Below are the code and all the weights of a small trained network. Each question names an input and a target symbol and asks about switching units off, where a switched-off unit gives its printed mean instead of its output.

import numpy as np


def w(rows, s, z=0):
    codes = np.array(rows[::2]) - 128.0
    scale = np.full(codes.shape[1], s)
    scale[-1] = z or s
    return codes * scale


def f(y):
    return y / 2 * (1 + np.tanh(0.7978845608 * (y + 0.044715 * y**3)))


def softmax(a):
    e = np.exp(a - a.max(-1, keepdims=True))
    return e / e.sum(-1, keepdims=True)


def log_softmax(a):
    a = a - a.max(-1, keepdims=True)
    return a - np.log(np.exp(a).sum(-1, keepdims=True))


def net(x, mask):
    ids = ['δζλμπστφ'.index(c) for c in x.split()]
    T = len(ids)
    res = E[ids] + P[:T]
    u = 0
    for l in range(2):
        r = res
        for j in range(2):
            rows = slice(2 * j, 2 * j + 2)
            q, k, v = (r @ M[l][rows].T for M in (Q, K, V))
            z = softmax(np.where(np.tri(T) > 0, q @ k.T / 2**0.5, -1e9)) @ v
            o = O[l][rows]
            res = res + np.where(mask[u + j], z, o[:, -1]) @ o[:, :-1]
        u += 2
        y = f(res @ A[l][:, :-1].T + A[l][:, -1])
        res = res + np.where(mask[u : u + 4], y, B[l][:, -1]) @ B[l][:, :-1]
        u += 4
    return log_softmax(res[-1] @ U[:, :-1].T + U[:, -1])


Q, K, V, O, A, B = {}, {}, {}, {}, {}, {}
E = w([
[84,174,88],'δ',
[116,150,87],'ζ',
[172,145,103],'λ',
[69,174,109],'μ',
[97,134,92],'π',
[120,166,61],'σ',
[187,188,74],'τ',
[123,144,6],'φ',
],0.019)
P = w([
[217,118,121],'0',
[1,169,157],'1',
[69,138,132],'2',
[82,167,113],'3',
[98,136,121],'4',
[105,130,98],'5',
[140,122,108],'6',
[176,121,113],'7',
[157,134,129],'8',
[152,117,85],'9',
[167,139,111],'10',
[109,137,139],'11',
],0.0077)
Q[0] = w([
[239,2,165],'L0H0',
[141,165,36],'L0H0',
[104,58,137],'L0H1',
[135,165,29],'L0H1',
],0.0084)
K[0] = w([
[2,113,98],'L0H0',
[133,140,155],'L0H0',
[145,232,114],'L0H1',
[158,119,46],'L0H1',
],0.0088)
V[0] = w([
[160,227,87],'L0H0',
[218,48,22],'L0H0',
[168,18,181],'L0H1',
[88,255,74],'L0H1',
],0.0086)
O[0] = w([
[181,118,128,220],'L0H0',
[228,251,103,196],'L0H0',
[50,217,66,16],'L0H1',
[212,85,122,249],'L0H1',
],0.011)
A[0] = w([
[189,130,124,40],'L0N0',
[214,2,82,254],'L0N1',
[60,224,204,120],'L0N2',
[83,186,193,21],'L0N3',
],0.0081,0.0057)
B[0] = w([
[69,48,153,167],'L0N0',
[95,192,148,254],'L0N1',
[252,102,104,127],'L0N2',
[178,87,45,127],'L0N3',
],0.012,0.03)
Q[1] = w([
[186,151,27],'L1H0',
[173,84,34],'L1H0',
[189,252,110],'L1H1',
[123,59,73],'L1H1',
],0.011)
K[1] = w([
[6,101,61],'L1H0',
[118,86,27],'L1H0',
[201,150,94],'L1H1',
[112,87,125],'L1H1',
],0.012)
V[1] = w([
[153,148,187],'L1H0',
[107,121,225],'L1H0',
[118,119,250],'L1H1',
[21,135,116],'L1H1',
],0.011)
O[1] = w([
[150,127,110,199],'L1H0',
[84,165,7,145],'L1H0',
[164,168,21,124],'L1H1',
[149,195,159,4],'L1H1',
],0.012,0.015)
A[1] = w([
[235,197,71,253],'L1N0',
[219,131,178,111],'L1N1',
[31,196,118,22],'L1N2',
[163,22,255,135],'L1N3',
],0.0062,0.0046)
B[1] = w([
[88,98,205,249],'L1N0',
[1,78,124,148],'L1N1',
[110,244,165,119],'L1N2',
[7,179,12,172],'L1N3',
],0.008,0.011)
U = w([
[176,133,146,129],'δ',
[39,77,88,47],'ζ',
[77,107,234,185],'λ',
[133,203,57,118],'μ',
[120,204,254,188],'π',
[149,177,73,107],'σ',
[204,64,81,71],'τ',
[134,154,212,254],'φ',
],0.0088,0.0039)

Each question gives the input, a string of symbols that net reads in full, and the target symbol t.
The units are the heads (2 rows each of Q, K, V and O) and the neurons (one row each of A and B). Each row of codes is followed by its name. A weight is (code - 128) times the scale printed after its matrix; where a second scale follows, it is the last column's (O, A, B and U).
mask holds one flag per unit, layer by layer, with each layer's heads first. A switched-off unit (its flag False) gives its mean, the last column of its rows in O or B, instead of its output. The means were averaged over made-up inputs and are rounded, as every weight is.
A unit's drop is (log p(t) with every unit on - log p(t) with that unit switched off) / (log p(t) with every unit on - log p(t) with every unit switched off).
The circuit of an input: a set's keep is (log p(t) with only the set's units on - log p(t) with every unit switched off) / (log p(t) with every unit on - log p(t) with every unit switched off). Starting from all 12 units, units are removed one at a time, each time the one whose removal leaves the highest keep (on an exact tie, the one counted first), for as long as the keep stays at least 0.8.
units of the circuit, in order: the units of the circuit, biggest drop first
top k neurons: the k neurons with the biggest drops, biggest first
top k neurons in layer l: the k neurons of layer l with the biggest drops, biggest first
which heads matter: for each layer, one digit per head in row order, 1 if its drop is at least 0.15 and else 0, layers parted by /
drop of u: that unit's drop, to one decimal
input τ δ π φ, target τ: units of the circuit, in order	[L1H1, L0H0]
input φ τ ζ, target ζ: which heads matter	11 / 01
input φ ζ τ λ φ μ δ λ, target ζ: top neuron in layer 1	[L1N3]
input μ ζ δ φ μ, target μ: units of the circuit, in order	[L0H0, L1H1]
input τ λ λ τ π, target τ: top 3 neurons	[L0N1, L0N0, L1N3]
input δ μ μ τ μ, target μ: units of the circuit, in order	[L1H1, L0N0]
input τ τ φ λ λ λ φ σ σ, target τ: units of the circuit, in order	[L1H1, L1N3]
input π π σ, target π: top 2 neurons	[L0N0, L1N3]
input τ τ φ π τ μ φ τ τ μ, target τ: units of the circuit, in order	[L1H1, L0H0, L0N1]
input τ φ ζ μ τ σ ζ φ φ τ μ, target τ: which heads matter	10 / 01
input φ λ φ λ σ φ τ, target ζ: which heads matter	10 / 01
input φ ζ δ φ φ δ, target ζ: which heads matter	10 / 11
input φ φ π τ τ ζ μ, target ζ: units of the circuit, in order	[L0H0, L1H1, L1N3]
input μ τ λ ζ, target μ: units of the circuit, in order	[L1H1]
input φ φ μ φ μ, target ζ: top 3 neurons in layer 1	[L1N3, L1N1, L1N0]
input φ φ δ π φ δ φ φ, target ζ: units of the circuit, in order	[L0H0, L1H1]
input τ φ φ φ φ μ δ λ π, target τ: top 2 neurons	[L1N3, L0N0]
input τ λ τ, target τ: which heads matter	10 / 01
input δ λ σ, target μ: which heads matter	10 / 11
input τ π σ φ λ μ φ δ σ, target τ: top neuron in layer 1	[L1N3]
input φ σ σ δ, target ζ: which heads matter	11 / 11
input φ λ δ λ φ δ τ φ φ ζ, target ζ: top 2 neurons	[L1N3, L1N0]
input φ σ φ δ φ σ π, target ζ: top 2 neurons	[L1N3, L1N0]
input τ φ φ λ, target τ: top 2 neurons	[L0N0, L1N3]
input τ φ σ λ φ λ τ ζ, target τ: drop of L0H0	0.5
input μ δ λ, target μ: drop of L1H1	0.4
input τ ζ λ, target τ: drop of L1H1	0.8
